Below are the code and all the weights of a small trained network. Each question names an input and a class and asks about switching units off, where a switched-off unit gives its printed mean instead of its output.

import numpy as np


def w(rows, s, z=0):
    codes = np.array(rows[::2]) - 128.0
    scale = np.full(codes.shape[1], s)
    scale[-1] = z or s
    return codes * scale


def f(y):
    return np.maximum(y, 0)


def log_softmax(a):
    a = a - a.max(-1, keepdims=True)
    return a - np.log(np.exp(a).sum(-1, keepdims=True))


def net(x, mask):
    res = np.array(x, float).reshape(1, 3) / 4 @ E
    y = f(res @ A[0][:, :-1].T + A[0][:, -1])
    res = res + np.where(mask, y, B[0][:, -1]) @ B[0][:, :-1]
    return log_softmax(res[-1] @ U[:, :-1].T + U[:, -1])


A, B = {}, {}
E = w([
[125,205,80,206,38,98,50],'x0',
[130,73,1,67,140,248,48],'x1',
[175,160,33,50,121,21,155],'x2',
],0.0091)
A[0] = w([
[119,115,115,158,143,93,76,143],'N1',
[141,146,37,47,139,29,154,116],'N2',
[135,128,111,109,120,107,135,198],'N3',
[133,121,162,141,126,154,107,215],'N4',
[124,149,167,196,120,52,164,105],'N5',
[94,131,183,175,153,216,103,113],'N6',
[126,135,124,151,112,119,144,252],'N7',
[121,134,120,95,147,117,123,178],'N8',
[144,129,115,106,129,108,139,94],'N9',
[135,102,164,197,117,180,126,84],'N10',
[123,141,168,122,108,95,141,105],'N11',
[137,121,189,158,141,84,152,105],'N12',
[113,85,167,6,188,172,225,118],'N13',
[130,113,44,109,118,213,65,113],'N14',
[87,165,84,167,81,118,70,111],'N15',
[111,147,152,148,119,104,129,117],'N16',
[134,186,73,218,78,101,40,98],'N17',
[109,146,164,138,114,95,131,114],'N18',
[113,112,79,87,141,167,72,114],'N19',
],0.015,0.012)
B[0] = w([
[120,95,132,158,139,120,138,159],'N1',
[71,121,152,101,22,168,139,252],'N2',
[71,139,114,156,154,185,103,190],'N3',
[41,137,122,168,166,170,97,188],'N4',
[143,147,118,61,143,81,173,215],'N5',
[95,122,136,107,22,157,136,197],'N6',
[54,160,108,185,254,152,97,215],'N7',
[104,138,111,156,150,146,102,175],'N8',
[136,96,140,100,88,123,154,145],'N9',
[119,113,126,89,34,131,139,166],'N10',
[155,136,122,85,124,108,147,165],'N11',
[154,142,82,87,127,98,157,187],'N12',
[213,104,115,227,128,90,108,253],'N13',
[139,178,112,59,168,88,193,246],'N14',
[187,113,127,172,121,116,112,198],'N15',
[142,133,129,108,139,135,167,160],'N16',
[197,80,124,209,99,116,110,234],'N17',
[149,160,123,98,136,129,143,167],'N18',
[123,154,128,82,163,78,159,208],'N19',
],0.026,0.017)
U = w([
[144,211,87,67,176,85,206,149],'0',
[216,98,109,218,115,117,126,226],'1',
[41,147,116,117,8,184,155,88],'2',
[28,173,105,165,234,194,113,253],'3',
[169,166,144,67,125,112,85,52],'4',
[145,120,140,122,165,151,138,20],'5',
],0.011,0.0036)

Each question gives the input, the list of numbers given to net, and the class t.
The units are the neurons (one row each of A and B). Each row of codes is followed by its name. A weight is (code - 128) times the scale printed after its matrix; where a second scale follows, it is the last column's (A, B and U).
mask holds one flag per neuron, in row order. A switched-off neuron (its flag False) gives its mean, the last column of its row in B, instead of its output. The means were averaged over made-up inputs and are rounded, as every weight is.
A unit's drop is (log p(t) with every unit on - log p(t) with that unit switched off) / (log p(t) with every unit on - log p(t) with every unit switched off).
The circuit of an input: a set's keep is (log p(t) with only the set's units on - log p(t) with every unit switched off) / (log p(t) with every unit on - log p(t) with every unit switched off). Starting from the 12 units with the biggest drops (on a tie, the unit counted first), units are removed one at a time, each time the one whose removal leaves the highest keep (on an exact tie, the one counted first), for as long as the keep stays at least 0.8.
circuit, biggest first: the units of the circuit, biggest drop first
most important unit: the unit with the biggest drop
top k neurons: the k neurons with the biggest drops, biggest first
drop of u: that unit's drop, to one decimal
input [7,2,5], class 1: most important unit -> N17
input [-1,8,-8], class 0: top 3 neurons -> N14, N2, N19
input [-3,-2,0], class 3: top 2 neurons -> N17, N15
input [-7,2,-8], class 2: top 2 neurons -> N6, N10
input [5,5,-1], class 0: top 2 neurons -> N14, N13
input [7,-8,-7], class 0: top 2 neurons -> N5, N13
input [3,-3,2], class 3: top 4 neurons -> N13, N14, N7, N19
input [-1,3,1], class 3: top 2 neurons -> N5, N12
input [0,-7,-7], class 0: top 3 neurons -> N2, N5, N12
input [-2,-2,3], class 3: top 2 neurons -> N6, N17
input [4,-6,-5], class 0: top 2 neurons -> N2, N5
input [7,0,7], class 1: top 2 neurons -> N17, N15
input [-7,-5,-1], class 1: top 2 neurons -> N13, N14
input [6,5,8], class 2: most important unit -> N2
input [7,0,-8], class 2: top 3 neurons -> N6, N13, N10
input [7,7,0], class 0: top 2 neurons -> N14, N13
input [4,0,4], class 1: top 3 neurons -> N17, N6, N15
input [3,-4,7], class 2: drop of N2 -> 1.2
input [6,-8,-6], class 0: drop of N5 -> 2.3
input [-3,0,8], class 2: drop of N6 -> 0.0
input [7,-4,2], class 1: circuit, biggest first -> N17
input [5,-7,-8], class 2: drop of N6 -> 6.2
